W =
[[138 128 125 142 143 127 126 119 132 123 144]
 [124 127 128 126 127 128 126 120 123 128 132]
 [104 121 141 123 141 141 131 115 147 135 131]
 [113 133 134 127 136 132 124 139 134 144 105]]
W[0][0] => 138
W[0] => [138, 128, 125, 142, 143, 127, 126, 119, 132, 123, 144]
W[:, 5] => [127, 128, 141, 132]
W[1][0] => 124
W[:, 7] => [119, 120, 115, 139]
W[:, 2] => [125, 128, 141, 134]
W[3] => [113, 133, 134, 127, 136, 132, 124, 139, 134, 144, 105]
W[1][8] => 123
W[:, 1] => [128, 127, 121, 133]
W[1][4] => 127
W[1] => [124, 127, 128, 126, 127, 128, 126, 120, 123, 128, 132]
W[1][10] => 132
W[3][0] => 113
W[2][7] => 115
W[0][2] => 125

M =
[[129 125 128 127 127 126 129 126 132 129 127 125 128]
 [128 116 138 135 123 129 124 130 133 107 125 129 128]
 [129 125 129 129 127 126 128 126 132 128 127 126 129]
 [126 126 134 135 127 131 125 131 127 114 126 136 128]
 [126 127 133 135 127 130 125 130 128 116 125 136 128]
 [126 128 131 135 128 128 125 128 129 120 125 136 129]
 [126 116 142 143 123 128 123 127 138 107 121 136 131]
 [127 126 130 134 128 127 125 126 131 124 125 133 129]
 [128 126 129 133 127 126 125 125 132 126 125 129 129]
 [126 125 134 134 126 132 125 131 127 114 126 136 128]
 [129 125 128 127 127 126 129 126 132 129 127 125 128]
 [126 127 131 135 128 128 125 128 130 120 125 135 129]
 [128 125 129 132 127 126 126 125 133 127 126 128 129]
 [127 119 137 133 123 134 125 133 128 109 127 133 128]]
M[0, 0]	129
M[11, 6]	125
M[:, 10]	[127, 125, 127, 126, 125, 125, 121, 125, 125, 126, 127, 125, 126, 127]
M[-4, 3]	127
M[5, -1]	129
M[6, 2]	142
M[-1, -3]	127
M[8]	[128, 126, 129, 133, 127, 126, 125, 125, 132, 126, 125, 129, 129]
M[-9, 10]	125
M[:, 4]	[127, 123, 127, 127, 127, 128, 123, 128, 127, 126, 127, 128, 127, 123]
M[-11, 10]	126
M[1, -1]	128
M[13, 11]	133
M[4, 1]	127
M[12]	[128, 125, 129, 132, 127, 126, 126, 125, 133, 127, 126, 128, 129]
M[8, 10]	125
M[-10, 7]	130
M[-11, -5]	127
M[4, 11]	136
M[:, 3]	[127, 135, 129, 135, 135, 135, 143, 134, 133, 134, 127, 135, 132, 133]
M[-1]	[127, 119, 137, 133, 123, 134, 125, 133, 128, 109, 127, 133, 128]
M[10]	[129, 125, 128, 127, 127, 126, 129, 126, 132, 129, 127, 125, 128]
M[:, 6]	[129, 124, 128, 125, 125, 125, 123, 125, 125, 125, 129, 125, 126, 125]
M[1, -2]	129
M[-5, 12]	128
M[-4, 11]	125
M[10, -5]	132
M[:, -2]	[125, 129, 126, 136, 136, 136, 136, 133, 129, 136, 125, 135, 128, 133]
M[12, -4]	127
M[6]	[126, 116, 142, 143, 123, 128, 123, 127, 138, 107, 121, 136, 131]
M[10, -6]	126
M[-10]	[126, 127, 133, 135, 127, 130, 125, 130, 128, 116, 125, 136, 128]

arr = [110 110 147 110 107 109 104 106 113 106 147 146 110 112 157]
arr[0]	110
arr[6]	104
arr[12]	110
arr[4]	107
arr[2]	147

a =
[[139 139 121 116 127 146 126 125 144 111 131 124]
 [119 119 129 138 133 102 126 136 114 142 126 138]
 [118 138 124 149 128 118 122 141 138 127 131 138]
 [136 141 120 122 127 142 124 129 146 112 132 127]
 [135 114 138 114 130 135 134 110 118 130 125 114]
 [123 115 132 132 133 106 128 130 111 141 125 133]
 [132 110 141 116 131 129 135 110 111 136 124 115]]
a[0, 0]: 139
a[:, -5]: [125, 136, 141, 129, 110, 130, 110]
a[5, 3]: 132
a[-2, 2]: 132
a[0]: [139, 139, 121, 116, 127, 146, 126, 125, 144, 111, 131, 124]
a[-5]: [118, 138, 124, 149, 128, 118, 122, 141, 138, 127, 131, 138]
a[-1]: [132, 110, 141, 116, 131, 129, 135, 110, 111, 136, 124, 115]
a[4, -4]: 118
a[0, -7]: 146
a[-7, 8]: 144
a[6, 1]: 110
a[3, 6]: 124
a[-5, -8]: 128
a[6, -1]: 115
a[-3, -6]: 134
a[-3, 2]: 138
a[-4]: [136, 141, 120, 122, 127, 142, 124, 129, 146, 112, 132, 127]
a[-1, -9]: 116
a[5, -8]: 133
a[6, 9]: 136
a[3, 5]: 142
a[:, 9]: [111, 142, 127, 112, 130, 141, 136]
a[5, 10]: 125
a[1]: [119, 119, 129, 138, 133, 102, 126, 136, 114, 142, 126, 138]
a[-6, 9]: 142
a[-2, -4]: 111
a[-5, -9]: 149
a[-4, -11]: 141
a[:, 0]: [139, 119, 118, 136, 135, 123, 132]
